Here is a tiny trained network, its code and every weight. The questions are about switching its units off for an input and a class, where a switched-off unit gives its printed mean instead of its output.

import numpy as np


def w(rows, s, z=0):
    codes = np.array(rows[::2]) - 128.0
    scale = np.full(codes.shape[1], s)
    scale[-1] = z or s
    return codes * scale


def norm(h):
    return h / np.sqrt((h * h).mean(-1, keepdims=True) + 1e-5)


def f(y):
    return y / 2 * (1 + np.tanh(0.7978845608 * (y + 0.044715 * y**3)))


def log_softmax(a):
    a = a - a.max(-1, keepdims=True)
    return a - np.log(np.exp(a).sum(-1, keepdims=True))


def net(x, mask):
    res = np.array(x, float).reshape(1, 6) / 4 @ E
    u = 0
    for l in range(4):
        y = f(norm(res) @ A[l][:, :-1].T + A[l][:, -1])
        res = res + np.where(mask[u : u + 3], y, B[l][:, -1]) @ B[l][:, :-1]
        u += 3
    return log_softmax(norm(res)[-1] @ U[:, :-1].T + U[:, -1])


A, B = {}, {}
E = w([
[99,127,100,78,146,139,113,95],'x0',
[160,112,88,123,143,116,134,95],'x1',
[29,91,150,254,183,116,195,108],'x2',
[133,131,127,133,128,122,133,125],'x3',
[112,123,119,92,144,145,126,125],'x4',
[108,186,24,160,109,111,130,223],'x5',
],0.0042)
A[0] = w([
[24,185,94,228,254,7,132,213,171],'0.n1',
[166,161,170,64,164,106,116,103,4],'0.n2',
[142,89,130,121,197,103,94,117,184],'0.n3',
],0.0029,0.00043)
B[0] = w([
[117,20,72,71,121,243,99,72,254],'0.n1',
[184,121,108,65,52,52,169,158,139],'0.n2',
[3,161,221,197,122,169,149,58,137],'0.n3',
],0.0058,0.0027)
A[1] = w([
[145,161,142,209,144,186,38,242,107],'1.n1',
[83,15,153,27,180,221,5,126,249],'1.n2',
[141,165,22,157,140,149,103,215,141],'1.n3',
],0.0026,0.0015)
B[1] = w([
[112,102,103,78,109,52,120,77,135],'1.n1',
[207,136,128,216,124,53,157,137,254],'1.n2',
[183,196,54,173,130,253,104,149,172],'1.n3',
],0.0058,0.0029)
A[2] = w([
[54,78,27,97,148,180,165,131,1],'2.n1',
[233,102,213,3,89,56,74,82,82],'2.n2',
[98,75,12,10,67,95,145,234,77],'2.n3',
],0.0036,0.00097)
B[2] = w([
[113,92,107,173,2,157,123,146,170],'2.n1',
[95,57,131,161,14,75,226,182,252],'2.n2',
[113,162,127,172,172,157,93,79,184],'2.n3',
],0.0065,0.0035)
A[3] = w([
[201,253,76,92,132,143,48,150,106],'3.n1',
[165,115,162,165,188,137,145,112,176],'3.n2',
[123,83,198,151,209,169,147,48,2],'3.n3',
],0.0058,0.00069)
B[3] = w([
[137,208,204,150,223,25,80,209,254],'3.n1',
[97,189,126,3,122,132,138,106,149],'3.n2',
[60,247,182,13,167,112,49,95,205],'3.n3',
],0.006,0.0037)
U = w([
[200,16,198,79,11,30,238,161,139],'0',
[212,254,132,155,215,45,44,247,3],'1',
[35,174,243,3,205,116,96,45,180],'2',
[99,37,53,215,117,237,105,114,198],'3',
],0.008,0.00056)

Each question gives the input, the list of numbers given to net, and the class t.
The units are the neurons (one row each of A and B). Each row of codes is followed by its name. A weight is (code - 128) times the scale printed after its matrix; where a second scale follows, it is the last column's (A, B and U).
mask holds one flag per neuron, layer by layer. A switched-off neuron (its flag False) gives its mean, the last column of its row in B, instead of its output. The means were averaged over made-up inputs and are rounded, as every weight is.
A unit's drop is (log p(t) with every unit on - log p(t) with that unit switched off) / (log p(t) with every unit on - log p(t) with every unit switched off).
The circuit of an input: a set's keep is (log p(t) with only the set's units on - log p(t) with every unit switched off) / (log p(t) with every unit on - log p(t) with every unit switched off). Starting from all 12 units, units are removed one at a time, each time the one whose removal leaves the highest keep (on an exact tie, the one counted first), for as long as the keep stays at least 0.8.
circuit, biggest first: the units of the circuit, biggest drop first
k most important neurons: the k neurons with the biggest drops, biggest first
drop of u: that unit's drop, to one decimal
input [4,6,-3,-4,-3,0], class 0: circuit, biggest first -> [2.n2]
input [-2,-7,8,-2,-4,-2], class 2: circuit, biggest first -> [3.n3; 2.n2]
input [6,-4,2,-1,-1,1], class 3: 2 most important neurons -> [2.n1; 2.n2]
input [0,-8,1,0,7,2], class 3: 2 most important neurons -> [0.n1; 3.n1]
input [5,-5,1,1,3,8], class 3: 3 most important neurons -> [0.n1; 2.n1; 3.n3]
input [3,-7,0,6,-6,-6], class 0: 3 most important neurons -> [2.n2; 0.n2; 2.n3]
input [-7,3,6,8,-4,-1], class 2: 2 most important neurons -> [2.n2; 3.n3]
input [2,-1,1,-8,-1,5], class 3: 2 most important neurons -> [0.n1; 2.n1]
input [4,3,7,6,-5,-2], class 2: 2 most important neurons -> [3.n3; 2.n2]
input [-5,-7,-8,-8,7,-2], class 0: drop of 2.n2 -> 2.3
input [1,5,7,4,-6,-3], class 2: drop of 3.n3 -> 0.1
input [-1,-3,-3,-4,6,-1], class 0: drop of 2.n2 -> 0.6
